  3   5  10 -18 -13 -17  20 -13  -5   7   3 -17  18  -9   1  40  -7  14   0  46  -9 -15  38  11 -16   2   4 -21  24  12  12 -13  -2  28  -8  17  26 -34  17 -44  22 => Zovoz
-34  32 -38  20  35 -11   4  34  22 -27 -47  31 -17 -13 -28 -43  49 -28 -46 -47  22  -1 -63  -2   5  25   8  37   1   2 -23  62 -36 -32   1 -50 -33  31  16  43 -18 => ruke
 35 -52  46 -13   8  42  17 -32 -41  41  62  21 -20  31  49 -12 -69   7  67  12  36  -7  20  13 -26 -47  -5 -52  -2  -8  26 -76  32  24  18  44  12 -41  -8  -7  29 => nugif
 22 -18 -16 -39   2  14  20  44  -6  46  27  19  12  46 -45 -61 -21  13   2 -16  37 -12  16 -16  28 -27  18 -14  35  36   3 -35   3  39  77  10 -35 -27  30  35 -61 => lov
  18  -48    9   36  -48  -24    1  -60  -41   17   41  -23  -55   12   90    7 -114   29   28   59   26   -3    1   40   -3  -32  -12    6  -49   19  -22  -26   46   28  -54   20   -4   -9  -80   -3   -5 => radu
 57 -40  36 -20 -27  32 -52 -20 -10  40  40 -34  21  10   2  -9 -18  -9  50 -20 -15  43  46 -36  25 -80 -19 -17 -59 -17  16 -48  35   5  22  36 -14 -20 -36   5 -34 => sifa
  8  12  44 -12  54  51   5   2 -14 -16  -3  70  -9  -4  12 -31  15 -41  20 -48  18  18 -32   8 -34   1  -7 -34   9 -29  23   4  -6 -35  24  -1  11 -10  30   3  51 => bobuz
 -9 -30  21  19   4  16 -20 -25  -7 -18  12   0 -18 -15  47  15 -25 -15  33 -18   0   6 -20   2 -13  -6 -18 -12 -31 -24  10 -18  17 -33 -18   9  -8  25 -19  -6  30 => Bezev
  3  61  -4 -21 -14 -24  12   2  24  -5 -11 -38  46 -32 -53  58  51   9 -31  46 -56  -3  56  -2  -6  18  11 -13  47  -3   0  10 -20  25 -11  -4  36 -24  27 -52   5 => nugif
-24  20 -19  13  13 -28  18   6  14 -25 -61   5   5 -17  -1  13  42  -8  -2 -17  17 -16 -19  23 -11  22  -3   1  -2  -4   6  70 -14   2 -18  -9   8   0  14 -12  39 => sifa
-18  38 -10  12 -22 -56   5 -33  -1 -32 -43 -45  19 -25   6  75  13  21  -1  48 -20  -1  26  28 -24  32  -9  -5 -15   0  -2  50  -2  15 -77   3  36  -3 -18 -58  41 => midid
-55  -5 -62  20  13 -31  28  41  30 -21 -66   7  13  -4 -22  -5  37  19   6 -66  53 -41 -58  11  27  40   9  24  -5  16  -2  80 -21   4  19 -19 -40  53  29  13  12 => Bezev
-12  -3 -36  19 -14 -33   0  18   3   0   0 -13 -31  -6   5 -12 -33  12 -38  -2  10  -4 -31   3  27   2   2  47 -17  22 -38   9  -1   3  -9 -29 -41  37 -21  33 -53 => Bezev
  2 -30  29 -35  35  40  44 -16 -47  13  27  50 -25  21  32 -17 -34  -1  48   7  50 -22   8  27 -35  -8   7 -59  31   4  43 -42   0  10  31  38  10 -30  12  -2  58 => peban
-24 -12  -9  12  35  34  -6  18   7 -12  40  34 -25   7   0 -53  -9 -27 -37 -34   4  -6 -55  -2   6  29  11   8  27  -4 -22 -32 -17 -63  36 -31 -41  42   8  44 -27 => ruke
-40  33 -18  14  40 -18  39  17  -9 -36 -31  48 -40   2  10 -30   4  -8 -32  -4  43 -29 -57  43 -34  55  11   7  26  16 -14  46 -24 -13 -11 -33   0  17  29  20  32 => midid
 -2  12 -17  20  23   3   9  13  -5  -7 -15  40 -36   6   8 -50   7 -15  -4 -46  41   1 -53   7  -4  -1   1  20 -14  -9  -5  31  -9  -9   3 -28 -21  19   7  45   1 => nugif
  7   7 -23  -1 -22 -21 -15  11  21  10  -9 -38  17  -8 -34   3  17   3 -24  -9 -15  10  10 -14  34 -10  -1  24 -13   6 -19  15  -2   0  11 -13 -24  13 -13  12 -45 => sifa
 24  -9   4  -5  -4 -11  19 -13 -28  10  -3  20 -30  12  36 -19 -36   9  38  -3  43  -9  -1  12 -23 -34  -1  -2 -33  17  10  15  18  55 -27  15  11 -38   2   2  27 => figor
 39  35  16 -21 -29 -39  11 -34 -39  12  19  -6 -37 -18  35  14 -46  11 -35  87 -25  16  41  18 -23 -30   6   7  -8  15 -18 -14   8  48 -59  -1  35 -55 -23 -11  -9 => peban
-30 -14 -15  20  -3   2 -16 -17  19 -23 -17 -20  27 -21   7  36  22   0  28 -16 -12 -13  -4   3  -3  25  -6 -18  -6 -18  14  15  -2 -27 -21  10   1  20  -3 -34  37 => ruke
-43 -33 -59  12 -32 -19  -5  22  44  -1   3 -61  47  -6 -32  44  -2  42   1 -23 -16 -40  -1  -9  51  47   6   8  18  15 -11  -9  -1 -15  24  -1 -41  71   4 -16 -28 => Bezev
 13  11  10 -20  -5  16 -14  -3  -1   4  40  -2   0  -8  -8 -13  -4 -11 -35  15 -43  15  15 -11   8   8  10  -3  22  -5  -8 -46  -5 -27  14 -12  -6   7   0  14 -23 => peban
  68  -34   97  -17  -10   39  -47  -52  -43   30   48   -7  -22    1   58    4  -48  -30   53   23  -20   62   43  -14  -20 -105  -27  -36  -71  -25   24  -70   45   10  -23   45   11  -58  -49   -8    0 => Bezev
 -6  42 -18 -17  29  14   2  59  40   7 -33   5  41   0 -98 -32  93 -24 -36 -46 -12   9  -1 -21  24   6  10  13  37  -3   1  27 -35 -15  57 -33 -25   8  40  24 -41 => nugif
-40  50 -44  24  14 -57  31   9  13 -37 -83  23 -36 -26   3 -12  36  -6 -50  -7  18 -14 -54  22  -9  37   7  44  -8   4 -23  95 -31  -3 -52 -51  -5  23   6  27  21 => peban
-24   6 -13   3  -4 -12  11 -12   9 -22 -36   7  33  -5  13  36  20  13  46  -8  20 -39  -7  28 -11  28   8 -22  11   2  32  40   1  16 -12  21  29   0  23 -42  74 => bute
 -4  34  -7   3  -8 -28   5 -11   7 -23  -8 -10  -3 -26  -1  24  10  -3 -24  16 -24  -2   4   2 -17  18   2  13   6   1 -15  23 -10   5 -35 -18  17  -2   3 -19  13 => figor
-29  47 -23  14  12 -39  17   6  16 -37 -30  -1  -7 -30  -6  23  33 -10 -61  19 -22 -16 -17  28 -13  57   8  13  33  -1 -21  50 -29 -16 -27 -33  12  14  13 -12  16 => sifa
 -3   6  14   8   7 -12  11 -27 -17 -23 -25  10 -13 -13  46  25   3  -6  26  12  14 -10   5  31 -39   6  -8 -26 -15 -12  23  31   7  13 -41  18  32 -27   1 -29  65 => sifa
-22  13 -12  -8  13   2   0  20  36 -13 -21 -18  46 -14 -46  20  62 -11 -12 -25 -23 -10   8  -5  11  32   4 -17  30 -11  10  20 -21 -27  32  -4  -4  19  28 -18  10 => sifa
  8  34   6  19   9 -12  -6  -5 -13 -20  24  16 -52 -10  16 -28 -28 -24 -66  28 -13  17 -26   9 -13  15   7  30   9   8 -37  -2 -10 -24 -11 -41  -8   6 -18  34 -28 => radu
-30 -30 -42  38   2 -25  10   6   5 -12 -34  16 -33  14  22 -34 -18  11  11 -44  51 -17 -59  16  11  18  -5  23 -25   6 -12  41   4 -12 -11 -14 -37  38 -10  40   2 => lov
  9  22   0 -20   0  -4  32   1  -9  11  20   0  18   1 -10  23   1  20  -1  37  -7 -23  38  19 -20  15  16 -33  50   8  12 -18  -6  41   5  16  31 -36  30 -38  18 => nugif
 10 -15  17   2  15  13  -4   6 -20   3   5  27 -34   6  31 -36 -25 -18  23 -33  35   9 -26   1  -8 -33  -9   0 -36  -1   5  -1  11   4   5   1 -20  -1  -2  27  -4 => Bezev
 34 -30  22   5 -17   8  -9 -32 -31  19  23  -7 -14  16  42  -7 -51   8  52   9  26  10  20   5  -8 -42  -8 -19 -45   6  16 -14  32  29  -9  31   4 -29 -32  -4  13 => radu
 26   3  17 -12 -34 -23 -14 -38  -9  12 -18 -41  23 -23   5  51  -1  11  36  42 -16  16  58 -10 -11 -54 -11 -17 -39  -1  14   6  16  47 -49  34  28 -58 -21 -54  16 => ruke
 -7  14 -39   8 -55 -51 -12 -19  19 -15 -18 -62  39 -26  -9  67   6  40   5  23 -34 -15  37   0  13  25   1  15 -12  11  -5  30   7  33 -49   8  14   8 -11 -52  11 => figor
 37   1  50  -7  22  41 -30 -11 -44  -1  63  42 -57  13  35 -67 -47 -39 -15  -2   6  45 -23  -1 -24 -24  -6   2 -26  -9 -12 -54  12 -37   5 -14  -8   0 -20  49 -25 => midid
 16  23  15   3  -6 -25   7 -33 -30  -4  19   0 -39 -20  37  17 -42  -2 -34  74 -14   9  14  22 -30 -15   4   4  -1   9 -24 -12   1  23 -58  -5  23 -42 -24 -17  -2 => ruke
-23  34 -22   9  28 -15  21  23   6 -27 -18  28 -18  -9  -2 -19  26 -16 -48  -5   6 -14 -32  27 -13  46  11  12  33   4 -12  40 -28 -18   5 -29  -1  14  21  14   9 => sifa
-22  34 -20 -17  10 -27  30  29  23  -6 -49  -4  33 -12 -53  17  56   1 -27   3   2 -20  11  -1  -3  23  11   4  37  15   6  43 -30  19  13 -15   7 -15  45 -21   7 => Zovoz
 26 -21  40 -29   2  42 -10 -16  -9  15  58  -1  16   4   6   6 -20  -8  30   6 -22   1  36 -14 -19 -15   0 -44  16  -8  21 -68  13  -3  23  27  17 -22  12 -23  17 => figor
-16  16  12  -6  24   9  23   0   5 -17  -3  10  15  -3  -7  13  14  -8   0   9   1 -21   7  11 -26  39  11 -33  45   2  16   8 -15  -8  23   3  20  -9  29 -26  42 => radu
-45  12 -35  13  19   1  10  26  27 -25 -19  27  13   7 -17 -18  25  -9 -18 -41  18 -38 -58  18  14  57  18  11  39   8  -4  26 -23 -38  28 -29 -18  54  28  21  11 => bute
-13  -7 -16  10 -11 -17 -11  -4  16  -8 -37 -18  21  -7 -13  11  24   3  23 -25   3   4   3  -4   6  -1 -10  -4 -18  -9  10  32   4  -5  -9   8  -6  10   2  -9  10 => lov
  6  15 -27   2 -28 -40 -14   4  14   5 -16 -35  11 -11 -31   6   6  11 -29  12 -19  16  17  -8  24  -9  -1  27  -9  12 -25  19   0  11 -12 -12 -13   1 -11   6 -45 => lov
 11 -11  29  20 -11  -1 -25 -47 -30 -15  53   0 -47 -10  62   6 -59 -10 -19  39 -30  24  -3  19 -28   6 -11  -5  -8 -17 -22 -51  17 -37 -42   0  12   6 -37   4  -3 => lov
-13   7   3  -4  48  18  29  32 -12  -2  35  62 -46  19   3 -68 -20 -28 -64 -10  24 -13 -55  14 -12  29  19  17  52  15 -29 -28 -26 -32  43 -41 -24  13  32  55 -28 => Zovoz
 37 -29  49  -7  14  34  -1 -49 -60  13  64  40 -58  12  88 -23 -78 -12  24  35   7  16   2  20 -42 -28  -4 -34 -18 -18  13 -68  26  -5 -26  24  20 -28 -29  13  34 => peban
 40 -33 -15 -20 -49  10 -45   1  13  39   4 -53  51   0 -48  19  -8  31  48 -23 -12  26  53 -44  53 -57 -14  -2 -47   3  14 -26  29  21  23  32 -29  -1 -24  -9 -44 => bobuz
  3  41   2   3 -10 -15 -21 -15   0 -26   7 -10  -5 -36   3  22  12 -15 -39  33 -45  18  13   0 -15   9   3   8   4  -5 -12   5 -11  -8 -40 -15  16 -11  -4 -22  -3 => ruke
-37  14  -6   7  42   1  43   4   3 -29 -39  49  -8  -8  12   6   7  -2   3 -18  32 -33 -42  35 -32  47   4 -24  31  -8   7  41 -18 -15  -4  -8  14  10  38 -18  68 => bobuz
  4   1   0   6 -16 -20  -1 -28  -7  -1  -5 -10 -24 -15  27   5 -22   0 -15  22 -13  11  -7   5   2 -11  -4  18 -22  -7 -14   1   4  -8 -39 -12   0   7 -30  11   1 => peban
-23   1 -10   3  15  -1  16  -1   2 -10  -8  10   0  -5   6   5   3  -1  -2   5  10 -22  -8  15 -15  18   7 -15  19   5   4   7 -11  -1  -9   2   1  -6  15 -15  21 => ruke
 19  -7  13   5   8  -6   1  -8 -25  10  -1  24 -41   5  26 -32 -29 -16  -5   0  33  19 -22   0  -8 -39  -8  24 -33   4 -10   2   5   7 -10 -11 -12 -16 -17  33 -12 => Zovoz
  5  16  52  -3  16  31 -22 -36  -5 -25  -2  21  12 -18  31  24  24 -42  33   1 -20  14  -2  14 -37  -5  -9 -40  -3 -32  35  -6   6 -35 -19  14  41 -12   2 -31  69 => bute
 13  -4  21  -1  35  28   5   5 -29   0  46  50 -54  18  40 -57 -37 -28 -27  -4  17   3 -31  20 -21   3   4  -6  14  -2 -13 -35  -2 -23  18 -12  -8  -1   0  43 -10 => sifa
 -8  -3   3 -21   1  16  -4   8  10  -2   4 -16  45   3 -28  15  21  12  30 -11  -3 -11  27  -4  -2  20   4 -33  12   2  21 -11   1  -2  26  21   8   5  28 -29  21 => midid
-18   2  12  -7  35  28   2  18   6 -13   0  23   5   7 -19 -30  21 -21   3 -36  16  -5 -27   3  -9  23   3 -16  14  -5   4  -1  -9 -37  33 -11 -10  24  27  15  14 => midid
-17  61 -19  -6   3 -26  -6  22  23 -33 -37 -16  26 -28 -51  12  58  -5 -42  -1 -26   7   4  -2   0  40   8  16  13   7 -14  48 -24  -8  -8 -29   8  15  27 -12  -5 => midid
-30  36 -22  14  23 -11  24  19   1 -33 -13  54 -32   1  17 -36   3 -16 -42  -9  26 -31 -67  41 -10  53  22  21  39  18 -14  35 -23 -17   2 -38  -2  26  27  26  17 => bute
 34  25  13  -8 -17 -16 -33  -5  10   6 -18 -33  13 -23 -27   7  34 -24 -14   1 -31  46  29 -22  17 -50 -13  20 -42 -11  -9  25   3   2 -11  -8  -1 -20 -26   4 -33 => sifa
 11 -25 -10  27  -5  -5 -16 -14 -28   5   9  20 -49  17  45 -50 -47  -6  15 -30  37  20 -35   6   0 -30 -15  20 -53  -3 -14   3  21  -9 -18  -4 -27  13 -33  49 -22 => lov
 12 -27  -1  32  -4  -8  -1 -23 -28   6  19   9 -57  15  52 -33 -69   0   5   3  39   6 -32  13  -3 -19  -6  19 -41  10 -20  -3  20   0 -18  -9 -23   9 -46  39 -13 => radu
 23  47  25  -4   7  -9 -24 -20 -11 -21 -33   8  -7 -40   5   8  40 -36  -3  16 -20  43  17  -5 -30 -37 -10   0 -37 -18   9  42  -8   9 -52  -4  28 -49  -8 -21  20 => ruke
  4  -1  -8 -17 -22 -12   1  -9   6  10 -10 -35  47 -10 -16  46  15  25  33  24 -13 -14  53  -2  -1  -8   5 -30   6  10  22   4   4  43 -11  37  21 -39  11 -59  20 => ruke
 20 -18  45  -4  11  31   8 -49 -50  -2  48  39 -26   8  89  20 -67  -2  53  51  16 -18   9  49 -54  -5   2 -53  10  -3  38 -46  28  18 -28  45  53 -37  -9 -37  82 => bute
 15   2   0   3  -9   2 -21  -6   0  -8  -4   0  -5  -9   6 -12   7 -11  17 -29  -2  15  -4 -13  -2 -16  -9  11 -33  -6   5  12   9   0 -16  -3  -7   2  -9   6   5 => figor
 42 -21  17  -6 -30 -12 -11 -23 -31  35  56 -16 -33  11  28 -12 -77   8 -19  46  -4  24  20  -7   9 -52  -4  24 -23  17 -29 -58  20  21 -10   1 -11 -22 -39  19 -59 => Zovoz
 27   2  43 -11   8  16  -6 -21 -31   8  52  16 -32  -2  30  -9 -37 -24 -26  38 -16  24   9   5 -24 -21  -3  -6   7  -3  -9 -55   3 -14  -5  -4  12 -25 -12   8 -13 => Zovoz
 36   7  35 -28   1  24 -28   0  -9  11  21   5   9   1 -18 -20  14 -25  10  -5 -22  39  36 -23  -9 -38  -7 -23  -3 -11  15 -31   7  -4  23  16   6 -33   8   2 -17 => lov
-14  14  15  12  43  20   8   2 -26 -33  14  60 -52   3  41 -49 -19 -27 -12 -16  30  -3 -56  31 -41  36   1  -7   5  -6  -7   3  -8 -36  -5 -23   3  20  14  28  31 => midid
 -6 -50 -14  14 -10 -15  40 -25 -27  11  12  15 -38  23  65  -5 -82  37  52   2  65 -48 -22  31 -17  -5   2  -9 -14  25   3  -7  27  47 -23  24  -2 -10  -8  -2  42 => figor
 -4   5 -11  14  11  -9   3   0  -8 -13  -6  19 -27  -3  26 -20  -6 -11 -14 -13  19  -4 -28  18  -8  11  -2   9 -10  -4 -10  22  -4  -9  -7 -12  -6  11  -4  18   8 => sifa
 17  19  -2  16  -2 -10   4 -12 -20  -2  29  13 -40  -5  28 -15 -32  -1 -26  21  -1   7 -12  20 -10   0   4  13   2  -2 -20 -11   2   7 -23 -17   0  -4 -13  16 -13 => nugif
-11 -66 -11  12 -30   9 -15 -19   3  19  48 -49  17  11  27  41 -60  36  40  -2  -6 -24  13  -2  24   2  -6 -21 -12   4  -2 -64  33  -5   7  31 -28  38 -27 -16 -12 => Bezev
-14   6 -60  -9 -19  -9  -1  61  45  15 -12 -35  46  11 -88 -27  40  21 -23 -50   5 -19   1 -34  63  27  19  24  24  35 -15  23 -19   6  74 -21 -50  43  20  25 -70 => radu
 -9  17  -5  17  -1 -22  25 -22  -7 -12  -4   0 -12 -15  29  32 -11  13  -1  34  -1 -21   0  36 -25  23   2 -11  17  -6  -2  13  -1  17 -38  -1  26 -12   0 -31  40 => nugif
 53 -37  42 -35  -9  41 -33  -3  -8  50  47 -23  24  19 -18 -22 -16 -16  35 -17  -8  33  46 -38  23 -76 -11 -24 -28 -10   9 -64  24   3  52  31 -14 -28 -17  12 -46 => sifa
  4   1  -5  -3  10  -7  19  -2 -19   0 -27  35 -33   5  25 -39  -7  -6  12 -20  39  -2 -28   8  -9 -16   3   7 -25   2   9  30  -2  15 -13  -7  -6  -9   2  31  21 => peban
 19  55  -2  -8 -11 -21 -30   1   9 -11 -20 -23   6 -37 -36   8  41 -22 -43  18 -43  37  23 -24   1 -23  -1  25 -19  -2 -19  27 -15   5 -31 -23   5 -23  -7  -5 -36 => ruke
 -4  21  33  -1  14  17 -14 -32   4 -40 -13   4  18 -35  17  43  42 -31  27  -7 -33  11  11   2 -49  16 -13 -37  -2 -36  34  12  -2 -30 -34  10  43  -9  15 -48  83 => figor
 39  17  21 -15  -9 -21  13 -11 -19  22 -28  -9  -7  -1  -5  -1  -8   1  22  30  23  15  38  -5 -14 -60  -3  -4 -29  20   6  29  10  63 -12  16  22 -68 -10 -10   2 => radu
